a =
[[118 137 129 126 131 133 137 133]
 [139 132 138 125 130 116 136 113]
 [106 143 121 133 120 138 140 143]
 [121 123 136 124 132 135 127 143]]
Indices start at 1.
row 1 col 1	118
row 4 col 5	132
row 1 col 5	131
row 1 col 2	137
row 1 col 4	126
row 4 col 2	123
row 4 col 4	124
row 3 col 8	143
row 3 col 2	143
row 2 col 3	138
row 1 col 3	129

grid =
120,152,133,128
121,123,143,133
Rows and columns are counted from 1.
(1, 1) -> 120
(1, 2) -> 152
(1, 3) -> 133

M =
[[128 116 116 127 112 131 140 115 129 124 134]
 [116 145 123 124 105 119 127 136 125 124 129]
 [144 129 119 124 117 132 134 106 117 130 123]]
Rows and columns are counted from 1.
(1, 1) = 128
(2, 1) = 116
(3, 9) = 117
(1, 3) = 116
(1, 4) = 127
(2, 5) = 105
(3, 3) = 119
(2, 3) = 123
(1, 10) = 124
(2, 4) = 124
(3, 6) = 132

arr = ((125, 129, 139, 143, 115, 115, 117, 127, 143, 140, 143), (134, 122, 121, 123, 133, 133, 134, 125, 123, 124, 124), (117, 138, 138, 144, 117, 121, 122, 140, 145, 139, 143), (128, 128, 128, 130, 128, 127, 128, 129, 129, 127, 129), (121, 138, 119, 134, 135, 129, 128, 122, 133, 133, 137), (131, 120, 147, 135, 111, 113, 117, 130, 135, 132, 132), (131, 124, 120, 135, 131, 127, 128, 118, 134, 133, 138), (141, 115, 118, 104, 141, 140, 138, 121, 104, 110, 104), (140, 115, 122, 111, 136, 135, 135, 122, 111, 115, 110), (134, 121, 121, 123, 133, 133, 133, 125, 123, 123, 124), (141, 114, 123, 112, 135, 134, 135, 122, 112, 115, 111))
Rows and columns are counted from 1.
(1, 1) => 125
(11, 3) => 123
(4, 8) => 129
(10, 8) => 125
(2, 4) => 123
(9, 1) => 140
(2, 8) => 125
(10, 6) => 133
(8, 8) => 121
(11, 9) => 112
(10, 3) => 121
(4, 2) => 128
(3, 4) => 144
(7, 6) => 127
(9, 4) => 111
(10, 10) => 123
(4, 5) => 128
(5, 2) => 138
(3, 7) => 122
(6, 9) => 135
(11, 5) => 135
(3, 5) => 117
(5, 3) => 119
(4, 4) => 130
(1, 6) => 115
(1, 2) => 129
(7, 8) => 118
(10, 1) => 134
(1, 5) => 115
(9, 10) => 115
(4, 11) => 129
(7, 5) => 131
(10, 5) => 133

B =
[[135 142 129 120 142 139 119 109 132 128 129 125 133 124 131]
 [127 138 119 119 135 124 121 115 115 134 140 126 132 112 141]
 [127 139 128 124 143 134 120 110 137 126 135 132 126 121 131]
 [128 120 126 114 139 144 121 120 124 116 129 125 124 129 129]
 [129 149 127 117 141 134 121 104 131 130 136 128 130 118 141]
 [122 108 127 108 154 145 117 113 130 113 143 127 117 117 133]
 [127 131 132 114 141 145 123 112 133 119 130 126 123 130 136]
 [127 140 140 130 118 128 110 117 114 147 131 128 142 128 140]
 [126 114 144 112 129 137 121 121 119 132 136 121 132 126 146]
 [132 143 122 116 148 150 116 105 134 115 126 129 124 130 126]
 [121 151 128 122 117 131 115 115 108 138 132 130 133 131 148]]
Rows and columns are counted from 1.
(1, 1) = 135
(10, 15) = 126
(9, 6) = 137
(10, 1) = 132
(11, 10) = 138
(9, 7) = 121
(4, 15) = 129
(6, 5) = 154
(8, 12) = 128
(5, 13) = 130
(7, 7) = 123
(5, 5) = 141
(1, 10) = 128
(3, 6) = 134
(2, 1) = 127
(9, 14) = 126
(5, 3) = 127
(1, 11) = 129
(2, 8) = 115
(3, 8) = 110
(11, 3) = 128
(7, 2) = 131
(5, 9) = 131
(6, 4) = 108
(6, 13) = 117
(10, 7) = 116
(6, 2) = 108
(9, 1) = 126
(3, 1) = 127
(1, 8) = 109
(8, 11) = 131
(10, 9) = 134
(9, 8) = 121
(7, 11) = 130
(6, 9) = 130
(10, 5) = 148
(2, 11) = 140
(5, 8) = 104
(5, 4) = 117

data =
136  130  104  127  127  128  117  119  130  123
118  119  128  134  115  136  127  119  147  133
125  121  113  128  144  117  149  128  127  135
135  128  104  126  128  127  115  123  130  125
122  118  124  127  124  145  120  112  136  138
119  128  126  127  123  115  111  128  122  140
126  127  116  123  139  119  150  127  129  140
126  118  113  134  142  119  145  129  123  133
129  127  135  126  126  113  113  125  124  143
141  129  131  118  124  121  131  119  132  147
120  123  129  137  116  135  127  121  147  134
Indices start at 1.
(1, 1): 136
(4, 9): 130
(6, 5): 123
(4, 1): 135
(11, 6): 135
(9, 9): 124
(6, 8): 128
(2, 5): 115
(10, 8): 119
(10, 3): 131
(4, 8): 123
(8, 7): 145
(11, 9): 147
(6, 9): 122
(5, 5): 124
(2, 4): 134
(1, 3): 104
(1, 6): 128
(5, 7): 120
(1, 9): 130
(9, 6): 113
(2, 2): 119
(8, 3): 113
(3, 6): 117
(5, 4): 127
(7, 2): 127
(3, 9): 127
(4, 10): 125
(8, 5): 142
(4, 2): 128
(8, 9): 123
(9, 1): 129

x =
[[124 129 130 131]
 [123 123 128 124]
 [129 136 138 127]
 [124 133 135 132]
 [128 134 137 126]
 [118 112 115 121]
 [120 112 115 118]
 [118 110 111 123]
 [117 106 105 121]
 [131 130 131 123]
 [118 110 112 119]
 [121 112 112 120]
 [126 116 115 120]
 [130 138 140 130]
 [125 125 126 127]
 [123 127 130 129]]
Rows and columns are counted from 1.
row 1 col 1 -> 124
row 10 col 1 -> 131
row 7 col 1 -> 120
row 5 col 4 -> 126
row 6 col 2 -> 112
row 5 col 3 -> 137
row 14 col 4 -> 130
row 9 col 2 -> 106
row 8 col 3 -> 111
row 14 col 3 -> 140
row 12 col 2 -> 112
row 10 col 2 -> 130
row 8 col 4 -> 123
row 9 col 1 -> 117
row 3 col 4 -> 127
row 16 col 3 -> 130
row 13 col 4 -> 120
row 15 col 3 -> 126
row 13 col 2 -> 116
row 4 col 3 -> 135
row 4 col 1 -> 124
row 6 col 1 -> 118
row 15 col 2 -> 125
row 16 col 1 -> 123

W =
[[146 132 138 137 134 132 128 131 145]
 [138 144 110 140 111 130 128 142 139]
 [139 125 149 119 119 139 118 146 143]
 [144 136 129 142 126 130 127 129 142]
 [148 144 140 133 142 133 115 121 141]
 [144 131 132 142 123 130 128 124 143]
 [137 129 124 134 125 141 139 101 157]
 [144 135 128 141 127 131 130 127 144]
 [145 130 134 141 131 133 132 125 147]
 [146 133 133 143 130 130 129 120 145]
 [146 132 136 144 126 128 125 124 140]
 [143 137 130 137 128 132 127 131 144]
 [147 141 129 142 133 128 126 146 140]]
Indices start at 1.
(1, 1) => 146
(1, 4) => 137
(13, 2) => 141
(10, 9) => 145
(1, 8) => 131
(4, 3) => 129
(10, 2) => 133
(7, 6) => 141
(3, 1) => 139
(6, 8) => 124
(3, 4) => 119
(6, 5) => 123
(11, 5) => 126
(7, 7) => 139
(8, 4) => 141
(2, 3) => 110
(6, 6) => 130
(9, 3) => 134
(10, 8) => 120
(10, 4) => 143
(9, 1) => 145
(8, 8) => 127
(11, 7) => 125
(10, 6) => 130
(5, 4) => 133
(12, 2) => 137
(1, 3) => 138
(10, 3) => 133
(13, 8) => 146
(3, 3) => 149
(1, 7) => 128
(6, 9) => 143
(9, 2) => 130
(4, 8) => 129

m =
[[129 146 118 125 111 108]
 [114 145 145 104 111 144]
 [131 128 129 117 139 119]
 [150 126 107 147 111 135]
 [111 149 143 124 110 146]
 [127 141 128 120 132 139]]
Indices start at 1.
(1, 1) => 129
(4, 6) => 135
(6, 5) => 132
(5, 2) => 149
(1, 2) => 146
(2, 2) => 145
(1, 5) => 111
(5, 3) => 143
(3, 5) => 139
(1, 3) => 118
(3, 1) => 131
(6, 1) => 127

A =
[[118 143 113 126]
 [127 107 137 140]
 [142 136 156 118]
 [146 140 153 111]
 [146 111 132 115]]
Rows and columns are counted from 1.
(1, 1)	118
(3, 3)	156
(2, 3)	137
(4, 2)	140
(3, 4)	118
(3, 1)	142
(5, 3)	132
(4, 3)	153
